Each row was made from one path, in order. Every step used is in the known rows, and no mark comes twice. Write each row's path.
Each row is shifted at random along 5 fixed directions that mean nothing.
Known rows
turif > befed > boli > tober > zonib > fupugeg > mikik: [ 242  -52   17  143   77  196   30   -9  -34 -210  188  198 -109  -23
 -212   65  -25  -62  107   49    7    6  -85    4  113  -41   83  -25
   -2 -144  -27 -264  -47   10    3   12  136   64  136 -295 -130 -340
  -20   71   -4  149 -150   46   23  140   81   82   17 -192   42  -18]
gizema > rego > befed > turif > gile > zonib > tober > fupugeg > mikik > boli: [ 301   16  -33  -32  103  115  -93   17 -276 -217   93 -130  220  159
 -146  145   -5  163  138 -156 -185  171 -244   59  207  222  167 -200
  -74  -89 -176  -12  239  -57  -68  226  156 -229  -30  -70   76 -241
 -121    1   39   41  -32   39  111   81   78  -86   32   24  158   27]
zonib > gizema > rego > befed > turif > gile > fupugeg > boli > mikik: [  92  -79  140  162   30    8  -23    2  239  -19  258  114 -176 -263
  -94  171 -111 -194  175   21   84   67  109   -4    3 -320   99  236
  -52  -61  173 -226  -24  -58  136  -45 -167  223  170  -86 -168 -340
   40  107  -51  167  -83  -98   49  133  153  204   89 -124  -95  -10]
tober > zonib > gile > fupugeg > boli > pubu > rego > turif: [ 268  182  -66  179  306  -79   23   91   24 -317   39 -182  135  149
 -137  280  106  -88   -9 -271  -92  201 -153  -69   52  248   96 -256
   -7 -225 -113  -57  164  -96  268  185  -68 -163  -98   23  110 -137
 -236  -19  309  154   35  -31   52  -28  128 -125  -92   67   92 -193]
tober > zonib > gizema > rego > befed > turif: [ 288  -37 -103  162  141  -22 -111 -118 -182 -345  245 -125    8 -180
 -353  264  -59   22  129   15  -93   27 -130  -51  159  -14  157  -86
 -129 -124 -148 -188  114  -13   63  207  218 -212   76 -269  -55 -361
 -165  206  243   82   15   25  379  147  -20  125  -12  -21  109  -73]
pubu > rego > gizema > gile > zonib > fupugeg: [ -95  -25   37    3 -121  -73  110  143  192   84  116  -55   87 -135
 -202  -36  311 -282   -3   89   44   66   40  -22   84 -115  -59  178
  -84  -86   61 -133  -82  -17  220  -34 -149   90   62  237   81  112
  167  113   23   49   14 -150  -80  277   20   43   60  128   19  -90]
fupugeg > mikik > rego > pubu > boli > tober: [-107  165  -27  190  104 -170  141  -93  -11  103   23  -25  -24  -31
   22  145  -95  -26  113 -205   83  100  174   51  -27  -70  279   11
  -49  -30   36  237  270 -239   -8   75   -2 -120  -97 -110  -46 -201
 -227   67    5  -30  -61  -46   93   42   58   53   -5   53  -36  103]
befed > boli > mikik > pubu > rego > gizema > turif > gile > fupugeg > nobipi: [ 103   -7  118  -69 -248  323  103  208  112   59  -11  109  244  304
  -37 -439  380  -68  -38  169 -173  288  -10 -129  108  257 -171 -239
  -15  -39  273 -157 -161  190  -23 -196 -164  203  -70  336  -88  292
  398 -198 -388   60  -87  -51 -530  159  136   57   -4 -100   93  -74]
mikik > boli > tober > fupugeg > nobipi > pubu > rego > turif > befed: [  88   16  192  135  -41  -46   89    5   79  220  156  146  -92  -92
  -47  -83  -17 -180  -46  -15  116   45   54   66 -111 -266   21  154
   17   29   81  -92   85 -263   28 -122  -92  235  107  -67  -95 -143
  -70    2 -124  121 -200 -131 -147   61  220   56   78  -73 -153   85]
mikik > pubu > rego > befed > boli > tober > zonib > gile > fupugeg: [ 260  161  -53  -14  222  -13 -121  -34  -55 -186  131  -76   32   55
 -155  248   60   32   48  -73  -36  173 -278  129   31   34  130  -63
   51  -47  -50 -103  187  -80   -9  174   41 -105   -3 -144  184 -186
 -197   44  158  112  -92   74  211   44  170 -112   40  -10   38  -47]
zonib > gizema > rego > pubu > mikik > boli > tober: [ 184  -84   66  209  -33  -50  -21 -111   67 -140  327  -13  -91 -155
 -261  141  -65  -99  121   84  -71  145  -46   41  154 -232  143  -69
 -118 -239   44 -176   24  -73   49   -4    3   68   83  -51  -41 -267
  -59  130  164  104  -19  -78  251  191   65  248  -53 -106   70    2]
gile > fupugeg > boli > tober > zonib > gizema > rego > befed > turif > mikik: [  -6   90  -96  -28   84  160   49   62  -19 -156  -54   34   72  217
   73   53   20   97  212 -243 -141  101   72  -22 -159  369  217 -159
  -52   39  151  246  182  -28  -80  274   27  -55 -218 -115 -130 -194
  -47 -112 -143 -109 -161   26 -133    2   82  -74  -76   88   74  127]
boli > tober > fupugeg > nobipi > pubu: [  34   43  -15   28   31  -83  223   61 -182   87   -8   42  112   53
  -97   93  202  -89 -105  -37  123   -1    9  136  164  -39   44   25
   48  -50 -146   12   50 -153  170   17  107 -120   70  -61  113   35
 -157   52  -80  -77  -99  -15  -64  205   57 -211   51  -17   21   34]
gile > fupugeg > mikik > boli > tober: [ -84  -16  -25  -25 -117  -26  324  183   99  215  133  -19   86  170
  -69 -126  208 -318 -137   59   56  185   76   63  239 -126   34   66
   78 -185   61 -140 -171  -14  260 -203 -177  -49  201  167  138  -19
  163   -6  -52   91  -34 -170 -366  303   60  -25   17   24   15  -37]
zonib > gile > rego > pubu: [-324  150 -144   43   67 -279   46  -92  146  169   72  -26 -116 -290
   38  354  -99 -246  130 -227  234  -25  230  178 -262 -335  194  392
  -99   37  -10  343  225 -344  145  153   33  -72   31 -158    2 -208
 -313  157  194  -82 -113  -44  194   87  -30  -27  112  269 -108   49]
fupugeg > nobipi > tober > zonib > gizema > gile: [ 154 -182  -50   90 -203  184  161   49 -122 -223  109   -8   85  117
 -291  -76  221  -68  -87  141 -141  122  -38  -96  260  214 -166 -222
  -22 -239  -15 -229 -135   64  133  -64  120  -18   99  -66  -92  -21
  165  135  -34    2   -3  -48 -237  277 -122   49  -58 -132  176   51]
befed > rego > turif > mikik: [ 131 -119  142   -7 -276  243  -80  -31  -22   88  231  129  136 -198
 -321 -359  238 -125   -3  313   86   18   20   32  177 -127 -115  159
 -157   70   49 -293 -151   90 -154 -155  189  109  141  -82 -145  121
  278   91 -322   27 -219  138 -181  281  -87  141  160  -57   20  -12]
gizema > turif > rego > pubu > boli > tober: [ -18   49  254  225  115 -258   50  -24  203  179  245   61 -240 -486
  -99  316   15 -288  129   64  277  -83  128  124   85 -653  234  431
  -96   44   26 -159   34 -237  238  -69 -166  245  119  -34   14 -345
 -247  129   90  147  -91 -168  350  214  305  102   96  -68 -215 -107]
zonib > gizema > rego > befed > turif > gile > fupugeg > mikik > boli: [-151   23  -93  -71   41  -95  120   79   18  150   40  -72   60  -17
   69  132 -118 -124  141 -236   34   37  108  155  -98 -217  257  275
  -19   83   26  173  234 -232   84  161 -133  -42   60   42   51 -295
 -115   30  -12    4  -43 -108  109  175   90  -53  120  154  -84  132]
nobipi > fupugeg > mikik > rego > pubu > boli > tober > zonib > gile: [ 100   80 -206  325   64    5  169  -39   64 -287  -26  -73  -63  351
  -25    8  -58   -7  -22 -320 -258  304  139 -210 -175  455   91 -407
  -15 -378  100  150  203 -114   69  117  -36 -124 -118  -54 -268 -241
 -122   40  262   39   59 -160 -156 -141   32  130 -230   93  160  -59]
tober > fupugeg > mikik > rego > befed > boli: [ -35    3  -56   25  -35 -157  236  171   47  253  134   14   65    9
 -126  -49   90 -294 -159   15   99   46  116  -21  113 -334  138  230
   47  -54 -123 -278  -39 -154  215  -94 -185  -35  337   75   78 -167
   58   79   27  134    6 -278  -47  273  136   42  119   59 -112 -107]
gizema > rego > befed > turif > mikik: [ 166   -9 -149  233   28  -68  110  -37  -32 -231  156 -185    7  -73
 -194  179  -15 -126   68  -34 -134  206   58 -135  160   38  131 -130
 -189 -279  -43  -89   14   53  143   78   43 -261   25  -60 -127 -392
  -40  168  272  169   73 -129  216  171   99   81  -87  152  130 -257]
fupugeg > boli > pubu > mikik > rego > befed > turif > gile > zonib > gizema > tober: [ 444  -17  209   45  -78  187 -175   20  -52 -187  279  -75  176   20
 -243    8  109   69  119  142 -169  209 -329   69  411   10   33 -222
  -16  -98   56 -405   -3  103  -92  -47  -64  101   14    6   87 -165
   70   63 -184  161  -53   67   72  245  186   48   99 -278  113   27]
zonib > gile > rego > befed > turif > mikik: [  78   69 -169  -53  116  -63 -112  -72  -92  -95   48 -182  139 -113
 -105  304  -40  -25  111 -159   40   98  -87  247   80  -69  169  159
 -120  -44 -137   64  197 -108   -6  241  109 -248   14 -135  114 -241
 -242  131  136   55  -45  100  360  165   79 -186  127  223   65  -47]
rego > pubu > boli > tober > fupugeg > mikik: [  82   52   -8  331  124 -117  241   57  205  -87  102   24  -81  -13
 -156  125   75 -255  -93  -48   13  127  131 -173  109  -91   76  -55
  -35 -250    2 -153   -7  -50  290  -79 -174   30  136   20  -82 -197
  -95   41  165  157   48 -278  -31  119  136  138  -31    6  -37 -240]
rego > gizema > turif > gile > fupugeg > mikik > pubu: [-512  191 -242   -7 -158  -44  394  163  136  243 -186 -100  144  376
  279 -155  138 -226   81 -375 -124  143  375 -127 -217  285  141  -76
  -83  -44  175  622  156 -201  135   60 -167 -133 -170  291 -136  -10
  -60 -107  -54 -155  -50 -283 -445   69  -16  -33  -26  406   64   24]
turif > befed > boli > mikik > pubu: [-116  111 -261  -47 -224  252  226   16   48   87   39   84   57  342
   46 -277  185 -103   18   -3  -95  223  105  -19  -61  243   71 -187
    5  -82  192  135  -75   33 -120  -76   50 -116   -3  -49 -124  -67
  134  -32  -99  -35 -233   88 -389  117   53  -21  -81   90  158    0]
turif > rego > befed > boli: [ 161    2  -52  119  -28  -53   27  -39 -100    3  155  -82   58  -23
 -247   99   70 -133   43   71   51  137  -44   27  192  -89  100    3
 -138 -144 -125 -209  -17    3   96   31   63 -225   95  -42  -19 -254
   -7  155  137  202  -42   27  207  234   70   -3  -26   99   74 -167]
mikik > pubu > boli > tober > zonib > gizema > turif > rego: [  90  -38   22  -63 -104  206   79   65   79  -64  161   80   73   99
 -125 -152  225  -83   35   69  -94   68  -98   30   50    1   72 -116
  -46  -35  101 -130  -62  -34    0  -22  -38  191   -6   41   22  -67
   25  -65    9   15 -134  -44 -106  185  137   49  -52 -109   63   30]
tober > zonib > fupugeg > mikik: [ -55   20 -126   24  171  -31  104  -54 -189  -82   33   68   89 -120
 -153  181    1  -33   89 -171  142 -134   41  106   24  -89  163  163
  -28  -11 -219  160  191 -228   83  206  318 -180   57 -260   47 -150
 -222  132   75 -132  -64   63  180  136 -163  -62   99   36    4  144]
befed > rego > pubu > mikik > boli > tober > zonib: [  56  146 -251  343  124   16  220  -69  198 -282  143   -9 -297   78
  -15   45  -83 -182   15 -200 -181  273  207 -290 -275  191  181 -208
 -106 -234  203  111   79    9   85  102  -68  -53  -23 -213 -265 -453
  -41   13  351  143  -62 -190 -112  -76  116  227 -188   74    8 -199]
gile > rego > befed > turif: [  35  104 -326  251   83 -243  215   14  141 -141   97 -311  -68   40
 -109  273  -19 -304  -55 -143  -83  297  126 -202   22   99   98  -96
 -112 -334   25   -9  -26   30  329   68 -144 -387   78  -21  -48 -392
  -60  183  489  258  133 -247    6   95   83   38 -109  319   87 -357]
nobipi > pubu > mikik > rego > turif: [ 296  -92   16  382 -118 -158   39  -86   67 -153  313 -164  -26  -77
 -361  -33   33 -260 -134   94 -104  250   -7 -159  214 -125  -93 -156
 -124 -415  -44 -301  -90  -95  129 -140   -9  -63  192   17 -104 -196
   47  255  324  258  104 -229   14  116  -28  277    0   22  122 -222]
mikik > boli > tober > zonib > gizema: [  45  -83 -156 -185 -284  351   83   23  -72  -31  169   73  191  335
 -250 -405  298  -41  -59  169 -133  138 -100   63  125  305  -20 -216
   -7  -93  100 -136 -152  123  -92  -89  160  -48   69  -22   -5  108
  197  -39 -156 -104 -226  171 -398  261 -115   13  -80  -24  204  136]
fupugeg > mikik > boli > pubu: [ 127   -2   -6  376  168 -243  165  -92   34  -52  355    4 -250 -240
 -202  326 -237 -292   14  -47  128  111   90  -10  234 -477  207   91
  -36 -304 -104 -188   26 -202  333  -87    6 -121  285 -177  -16 -562
 -211  224  393  274    5 -151  250  143   77  213   27 -147  -51  -85]
gile > fupugeg > nobipi > pubu: [  74  -74   69  300   31 -223  121  -52  -14  -13  182   61 -114 -256
 -193  222  -53 -258  -56   48  183   95   94   -2   98 -338 -110  133
   -1 -201  -80  -46  -15 -178  277  -74  134  -61  169 -160  -55 -215
  -31  226  180  128   25 -114   39  100 -126   95  111  -66  -35  -13]
befed > boli > pubu > rego > turif > gile: [  33  266 -225  200  206 -104  192   11  129 -147  -38 -162  -72  109
   21  250   66 -169   65 -305  -47  197   92  -74 -140  175  237  -60
 -115 -107   56  167  168  -96  156  199 -157 -181 -134   27  -19 -299
 -253   36  310  160  -92   12   93   14  236 -145 -116  229   23 -278]
gile > rego > gizema > tober > zonib > fupugeg: [ 189  -58   65  -73 -132   57  -44   77 -190  -86  151  -31  190   92
 -353  -32  351  -57   42  172  -82   55 -192   35  304  200  -41 -142
 -106 -165 -106 -209  -94  103  110   22  159 -120   35   80   96   93
   96   64  -29  -49  -53   18  -66  278  -72  -42  -39    8  185  -88]
nobipi > pubu > rego > gizema > turif > gile > zonib > tober: [ -82  156    9  -31  -66  -67  -28   46   -3   91  -44 -136  130   42
  -28  118  271  -70   62 -178  -36   -5  -37  190   -3   15   54   82
  -28   19   14  235  195 -234    3  182  -33   -3 -171  126  105   76
 -205   15  -62 -108 -106   18    4  133  122 -208   80  233  101   72]
boli > mikik > pubu > rego > befed > turif > gile > fupugeg: [ 138   79   38 -163 -124  221  -23    6   44   91   97  -16  244   72
  -94 -275  305  -48  -52  144  -35  201 -133   85  102   39  -82   26
   -4   77  182 -119  -11  100 -124 -126  -23   54   27   79   55  182
  173  -16 -304    7 -129  103 -247  192  109  -48  129   -5   33  -47]
mikik > boli > pubu > rego > turif > befed: [  81  134   19   44  -61    5   44  -32    2  139  177  -77   96   40
 -111  -94  108 -140   17  -13   10  136  -60  103   58  -76  122  -17
  -46  -25   41  -44   86 -122   -5  -66  -28  -51    5   28   29 -113
  -90   23   -4   98 -176   73  -46  140  163  -24  -22   59   30  -24]
rego > pubu > mikik > boli: [  96   -3 -101  276    0 -172  115  -72   87  -71  253 -111  -30 -112
 -254   96  -12 -268  -72   27   -1  203   42  -49  153 -252   64    9
  -90 -286  -72 -132   -8  -87  215  -76    2 -121  182   -3   -1 -309
  -67  181  343  191   74 -168  201  190    4  174   18   89   21 -169]
gizema > gile > fupugeg > nobipi: [ -62 -109   43  289   20  -96  184  -52   67 -125  167   93 -173 -318
  -96  216  -92 -201  130   43  124  152  188 -157   19 -146  -61   96
 -143 -148   35   94  -22  -65  234  -54  132  -23   83 -183 -160 -259
   62  205  126   66   17 -115  -22   66 -190  204   27  -83  -29  -12]
fupugeg > nobipi > tober > zonib > gile > rego > befed > boli > mikik > pubu: [ 236   78 -132   55  -28   54   82   97   16 -101   77  -77   -7  349
 -109   90  118 -134 -137  -58 -165  330  -46  -49  129  199  -11 -254
  140 -325   78 -283  -50  -21  146  -33 -150  -73  139   14  -18 -179
   50   13  127  218  -43 -173 -292  123  246  -41  -66  -36   91 -116]
fupugeg > nobipi > tober > zonib > gizema: [  58  -15 -143   57   79  -36  105  -73 -255 -123   37  -58   70   11
 -200  252   41  -20  -26 -118   43  -18  -27  160  160  -15   79   11
   50 -126 -208   33  115 -198  126  191  234 -204   55 -250   55 -181
 -201  177  119  -31  -48   62  148  215  -83 -132   28  -15   74  174]
fupugeg > boli > pubu > mikik > rego > turif: [ 250  -19  219  151 -156   68  -34   -6   15   49  289    3  185  -31
 -286 -232  152  -83  -38  185   14  155  -73  -35  299 -106  -29 -132
  -41 -113   29 -355  -81  -33  -25 -226    9   82  104   27  -21   58
  132   75 -192  108  -81    8 -173  171   13  194   66 -191   41   21]
gizema > tober > zonib > gile > fupugeg > nobipi > pubu > boli > mikik: [  50   58  -36  294  227  -19  123  -47  115 -327   16  153 -290  -55
   35  364  -44  -55  118 -237    0  141  126  -52 -216   87   49  -49
   69 -188  126  228  182 -193  134  169   53  100  -54 -271 -107 -289
 -188   33  148  -65  -76  -48  -16 -159   37    4  -60 -128   -7   54]
gizema > rego > turif > gile: [ -24  -12  -26  229 -128   22  109 -110   60 -122  173  -55  -68 -104
 -145    7   13 -155  174  -39  -68  160  178 -185  -42  135   37  -99
 -292 -193   71  120   15  -34   49  -16   97  -83  -51  -45 -292 -206
   -2  139  125   52  -92  -63  -90   80  -82  205 -116  141  106 -145]
tober > zonib > gile > rego > pubu > boli: [  71  114 -138  -58  -18   90  -10   58    9 -154  -19  -85  250  170
 -168  -46  284  -44  -71  -57  -90  176 -108   23  -25  261  -50 -173
  -60  -81  -37   20   93   20   39   90   47  -92  -79   57   70  129
  -26  -69   65  -51  -34   47 -113   99  -43 -119  -35  159  126 -116]
rego > befed > turif > gile > zonib: [ -34   57  -85   23 -157   55  105   63  195   70  173 -102   50  -68
 -155 -103  215 -332  -63  109   18  159   79  -66  114  -89  -57  166
  -55  -64  119 -193 -153   90  144 -152 -129   -2  165   57  -69 -139
  132  121  -20  179  -81 -106 -224  298   90   41  133  166  -19 -206]

Write each row's path
[ -30 -118  -65 -105 -149  144  198  176  -66  -73   64   28  225  174
 -101 -207  212 -121  -30    7 -143  126   -6  -67  123  157  -31 -116
  -63  -98  -25  -24  -45   -7   88   -1   15    8   81  106   32   79
  217  -13  -69  -87   26 -124 -309  235 -172   52    3  -43  126   49] -> tober > zonib > gizema > gile > fupugeg > mikik > rego
[  -3   98  -14  273  -10  -19   30  -70   93  -88   23    5 -123  193
   44  107  -21   61  170 -257 -137  263  127 -134 -122  344   61 -275
  -25 -216  233  300  201 -190  -11  147    5  -67 -210  -30 -197 -113
  -31   91   62  -28  -67  -45 -198 -176   13  142 -127   35  152  182] -> nobipi > fupugeg > boli > mikik > pubu > rego > gizema > gile > zonib > tober
[ 142  -60 -123  277  -44   92  292   79  206 -289   69   88  -74  148
 -161  -55  156 -256 -149  -37 -142  188  113 -239  -64  173 -145 -236
   58 -401  154 -147 -147   14  220  -77  -49  122   65  -56 -191 -110
  103   50  156   96   37 -234 -320   84   28  110 -109  -39   66 -127] -> boli > tober > zonib > fupugeg > nobipi > pubu > mikik
[ 230  -87  177  192 -147  129   26  -21 -211 -100   -2  109  146  164
 -202 -158  194  133   48   53 -101  128  -57  -82   81  300 -113 -357
 -152 -116  -30   19  100    1  -59   41  174   -3 -158   16 -169   93
   84  -29 -212  -65  -68   30  -87   28  -58   36 -102  -91  156   54] -> turif > rego > gizema > tober > fupugeg > nobipi > pubu > boli
[ 281   78   12   66   64  194  -16   53 -171 -342 -112 -109  210  422
  -75   22  225  204   85 -238 -288  217 -165  -32   88  667   17 -477
  -85 -123   33  179  226  -31  -70  281   75 -107 -314   67  -13   32
  -49  -93  -57  -83  -95  109 -203  -52   24 -183 -152   -1  272   66] -> nobipi > tober > zonib > gizema > gile > fupugeg > boli > pubu > rego > turif > mikik
[ 170  -21  145 -194  -16  181 -152  -23 -248   70  174  160  242   28
 -171  -40  185  146   77   65  104   36 -215  274  263   -9   89   14
   45   54 -158  -95   55 -134 -168   55  297  -36   64 -180  185  131
   29   11 -261 -150 -225  259 -101  122  -57  -88  128 -209  109  291] -> gile > zonib > tober > fupugeg > boli > mikik > rego
[   0  127  -18  -15  140   10   44   97 -141  -43  -23   68   -8  145
  114  186  -55   21  241 -232  -83   54  -17   97  -24  102  321  -22
  -46   92  -16  183  264 -180  -43  242  -39   15  -87  -69  -10 -315
 -203  -54  -59  -25 -140  -31   81  102  149  -85   25  -36   12   78] -> turif > befed > boli > tober > zonib > gizema > gile > fupugeg > mikik > rego > pubu
[ 198   57  -20  164   35  -86  150  127  -34  -75  127  -42  -86  124
 -189  244  115 -165  -62  -18  -83   88   22  -45  160  -73  133 -101
  148 -201    8 -337   -8  -93  268   45 -168    2  133  -18  -25 -301
  -67   79   99  154  -47 -162  -14  232  278  -30  -88 -120    5  -68] -> fupugeg > nobipi > tober > zonib > gizema > rego > befed > boli > pubu
[ 188  -42   18  331  163 -109  220   60  132 -230  121  162 -274 -122
 -166  303   65 -237  -23  -42   50   62   98  -96   26 -150   40   38
  116 -291   52 -202  -29 -137  335   -9  -54  146  147 -125  -40 -344
 -100  125  252   93    9 -195   64   71  164   37  -45 -191  -65  -97] -> gizema > tober > zonib > fupugeg > nobipi > pubu > boli > mikik
[  58   27  219  -33 -175  -30   22  144 -172  222  146  -18  251  129
 -145 -170  265  -32   45  131   26  141  -77   79  347   45   49 -109
  -53    7  -24 -150    6  -17   90 -138  -32  -57   11  232  108  134
  115   13 -282  -33  -94   36 -192  231    8  -24   39 -107  101   71] -> mikik > rego > gizema > gile > fupugeg > boli > pubu
[ 107  -70   46  -93 -207  295  -99    6  -42    6   98   35  285   15
 -249 -283  185   -5   65  151   -3   58  -79   22  174  115 -139   39
  -44   38   76 -155  -18   98 -150  -76  177   10   52  -31  -98  116
  211   75 -370  -17 -120  122 -261  231 -122   54  211    9   83   98] -> rego > befed > turif > gile > zonib > fupugeg > mikik
[ 168    0   20 -101 -193  296  -25  111   50  -86  177   15  188  173
  -96 -224  259  -24   53  133 -202  184 -201   79  174   34   11 -195
   23  -43  106 -174 -106   62 -168   -8  -49  155    5   74   81    9
  208  -77 -146   35 -130   66 -202  180  128   24   21 -163  195   34] -> gile > zonib > gizema > turif > befed > boli > pubu > mikik > rego
[ -95  108  105   70   74  -13   98   63  168  199   73  124 -107 -170
   65   52   54 -234  114 -118  231   24  224   62  -94 -194  142  367
  -46  129  121   24   46 -139  101   -2 -141  133   81  -46  -82 -134
    2   10 -167   78 -222  -10 -173   95  141  -15  132   11 -171  -21] -> befed > rego > turif > gile > fupugeg > boli > mikik
[  53  192 -188   42  187  -13  186   93 -104  -96 -242  -13   97  334
   94  179  103   22   62 -384  -65   85   48   52 -208  305  221 -122
   59  -54    0  226  273 -192   18  348  -30 -106 -208  -30   -1 -166
 -229  -76   18  -26  -81  -32   48   28  236 -304  -88  171    8   19] -> turif > rego > befed > boli > tober > zonib > fupugeg > nobipi > pubu > mikik
[ 317  -90    2  158   -7  128   52   59  136 -206  120   77  -26   45
 -136  -84   49 -134  -64   10  -73  305  -27  -59   19   38 -103  -84
   46 -241  156 -272  -65   24   68  -77  -85  153   71   21  -95 -192
  194   69  130  243   -1  -51 -181   26  139   67   51 -163   39  -85] -> befed > turif > gile > zonib > fupugeg > nobipi > pubu > boli > mikik > rego
[  28 -109   61  114  -78  118   19  -21   77  -91  215  105  -89   -1
 -130   -6  -74 -134  191  -79  -78  102   55  -84   21   51   63   -1
 -165 -112   43   63   53 -139   16   40   44  113   97  -29 -152 -273
    7   47   42   51 -157 -128 -148   82  -74  226   66  -30   29   78] -> rego > turif > gile > zonib > gizema > tober > fupugeg > mikik > boli
[ 181   58  104  -38  -29  232 -117   50  148 -150  152  114    3  -29
 -123  -23  200  -64   90   67 -100   44 -117   20   11  -68   17   31
  -56   73  146 -184   -2   25  -84   50  -93  307   68   -2  -23  -77
   20  -96 -171   30 -187   10  -84  134  171   46   84 -148   -3  -68] -> tober > zonib > gizema > turif > gile > rego > befed > boli > pubu > mikik
[  49  -21  232  -94 -216   35   17  168  -71  243   60  144  199   20
 -250 -248  409  -38  -89  154  104 -179  -84  135   72 -105  -92  119
  101  135   23 -215   15 -123   37  -78   24  194   14   89  118  294
  100   -3 -427 -199 -145   15 -175  262   31 -112  117  -72  -24  220] -> nobipi > pubu > rego > gizema > tober > zonib > fupugeg > boli
[ 312   65  -52  116   76   63   -9   14 -120 -194  -15    1   81  186
 -214   89  105   59  -43  -38 -100  112 -146    4   55  198   16 -241
   74  -90   21 -183  123  -22  -12  150   27  -65  -71 -111  -11  -61
  -75    4  -50   84  -67   63   29  110  132  -96  -41  -68   79   37] -> fupugeg > nobipi > pubu > rego > befed > boli > tober > zonib > gizema
[ 386  -11  100   17  -38  110  -35   63 -160 -161   98 -117  210  316
 -235  -12  259   99  -67   45 -216  244 -299    8  359  297  -76 -381
   64 -211   -1 -264   53   17   40    6  -30  -68    1  112  129   62
   92   19  -66   53   21  -51 -165  147   94  -49  -58 -164  220   52] -> nobipi > tober > zonib > gizema > gile > fupugeg > boli > mikik > pubu > rego > befed
[ 252  -89  107   68  -44   97   19   36  -20  -87  201   -7   75   69
 -236 -133  179  -51  -11  100 -149  164 -124    7  258   36   66 -150
 -177 -197  -40 -227  -55   58   57  -33  -26   32   59  159   19  -88
   51  -50   40  120  -53 -102   46  168  194   87  -71  -36  141 -138] -> pubu > rego > gizema > turif > mikik > boli > tober > fupugeg
[ 233   -4   64  368  112 -136   26 -100 -237 -224   31   -2  -19    7
 -237  245    5  115   77  -79  -33   98  -44  -64  137  166   28 -261
  -90 -188 -159   90  230 -126   89  160  211 -195  -86 -133  -64 -178
 -209  120   99  -15   11  -17  244  -36  -53   15  -48  -56  120   21] -> rego > gizema > tober > fupugeg > nobipi > pubu > boli
